Below is a small trained network, with its code and all its weights. Each question gives an input and a class and asks what happens when units are switched off, that is, made to give their printed mean instead of their output.

import numpy as np


def w(rows, s, z=0):
    codes = np.array(rows[::2]) - 128.0
    scale = np.full(codes.shape[1], s)
    scale[-1] = z or s
    return codes * scale


def norm(h):
    return h / np.sqrt((h * h).mean(-1, keepdims=True) + 1e-5)


def f(y):
    return np.maximum(y, 0)


def log_softmax(a):
    a = a - a.max(-1, keepdims=True)
    return a - np.log(np.exp(a).sum(-1, keepdims=True))


def net(x, mask):
    res = np.array(x, float).reshape(1, 2) / 4 @ E
    u = 0
    for l in range(2):
        y = f(norm(res) @ A[l][:, :-1].T + A[l][:, -1])
        res = res + np.where(mask[u : u + 12], y, B[l][:, -1]) @ B[l][:, :-1]
        u += 12
    return log_softmax(norm(res)[-1] @ U[:, :-1].T + U[:, -1])


A, B = {}, {}
E = w([
[153,243,170,112],'x0',
[254,189,114,22],'x1',
],0.0059)
A[0] = w([
[61,122,106,166,126],'0.n0',
[126,181,152,67,86],'0.n1',
[119,143,164,173,6],'0.n2',
[131,147,145,136,93],'0.n3',
[79,156,254,131,90],'0.n4',
[141,222,138,130,60],'0.n5',
[103,126,99,202,141],'0.n6',
[140,35,149,128,128],'0.n7',
[98,113,172,82,145],'0.n8',
[160,125,120,149,72],'0.n9',
[134,97,87,109,15],'0.n10',
[194,120,107,101,142],'0.n11',
],0.013,0.0022)
B[0] = w([
[188,171,171,94,255],'0.n0',
[184,104,135,183,221],'0.n1',
[46,210,1,119,167],'0.n2',
[172,68,123,172,149],'0.n3',
[15,103,7,81,219],'0.n4',
[144,152,96,160,232],'0.n5',
[191,110,232,141,239],'0.n6',
[206,79,133,96,232],'0.n7',
[111,95,148,167,136],'0.n8',
[113,147,165,102,135],'0.n9',
[38,204,34,156,163],'0.n10',
[115,10,97,96,232],'0.n11',
],0.0065,0.0059)
A[1] = w([
[174,119,48,179,104],'1.n0',
[196,180,159,180,48],'1.n1',
[90,173,10,153,137],'1.n2',
[228,99,216,109,127],'1.n3',
[145,49,169,96,199],'1.n4',
[31,215,135,167,37],'1.n5',
[175,120,114,172,76],'1.n6',
[186,74,90,109,109],'1.n7',
[193,176,117,184,131],'1.n8',
[153,88,254,116,70],'1.n9',
[51,180,99,134,3],'1.n10',
[170,129,203,42,94],'1.n11',
],0.01,0.0021)
B[1] = w([
[120,136,140,97,196],'1.n0',
[195,149,72,192,164],'1.n1',
[92,107,177,109,191],'1.n2',
[39,128,120,167,253],'1.n3',
[171,118,186,135,233],'1.n4',
[11,181,34,80,178],'1.n5',
[132,158,115,131,166],'1.n6',
[120,175,104,106,233],'1.n7',
[169,123,119,184,172],'1.n8',
[164,84,169,164,198],'1.n9',
[26,113,85,163,167],'1.n10',
[71,85,179,161,184],'1.n11',
],0.011,0.0078)
U = w([
[138,45,240,221,160],'0',
[206,46,87,3,143],'1',
[28,153,72,124,180],'2',
[227,190,55,215,161],'3',
[150,164,179,99,41],'4',
[158,185,196,92,12],'5',
],0.016,0.011)

Each question gives the input, the list of numbers given to net, and the class t.
The units are the neurons (one row each of A and B). Each row of codes is followed by its name. A weight is (code - 128) times the scale printed after its matrix; where a second scale follows, it is the last column's (A, B and U).
mask holds one flag per neuron, layer by layer. A switched-off neuron (its flag False) gives its mean, the last column of its row in B, instead of its output. The means were averaged over made-up inputs and are rounded, as every weight is.
A unit's drop is (log p(t) with every unit on - log p(t) with that unit switched off) / (log p(t) with every unit on - log p(t) with every unit switched off).
unit that matters most: the unit with the biggest drop
top k neurons: the k neurons with the biggest drops, biggest first
k most important neurons of layer l: the k neurons of layer l with the biggest drops, biggest first
drop when u is switched off: that unit's drop, to one decimal
input [-4,1], class 1: unit that matters most => 0.n10
input [1,2], class 3: top 3 neurons => [0.n4; 0.n1; 0.n6]
input [-2,4], class 1: 2 most important neurons of layer 0 => [0.n6; 0.n11]
input [-6,1], class 1: 2 most important neurons of layer 0 => [0.n10; 0.n6]
input [-1,2], class 1: top 2 neurons => [0.n6; 0.n11]
input [0,1], class 1: 2 most important neurons of layer 0 => [0.n11; 0.n0]
input [4,1], class 3: 2 most important neurons of layer 0 => [0.n1; 0.n5]
input [2,8], class 3: top 2 neurons => [0.n4; 0.n6]
input [-7,1], class 1: top 2 neurons => [0.n10; 0.n6]
input [-3,1], class 1: 2 most important neurons of layer 0 => [0.n10; 0.n7]
input [-2,1], class 1: drop when 1.n3 is switched off => 0.1
input [6,1], class 3: drop when 0.n1 is switched off => 2.4
input [5,1], class 3: drop when 0.n1 is switched off => 2.3
input [8,1], class 3: unit that matters most => 0.n1
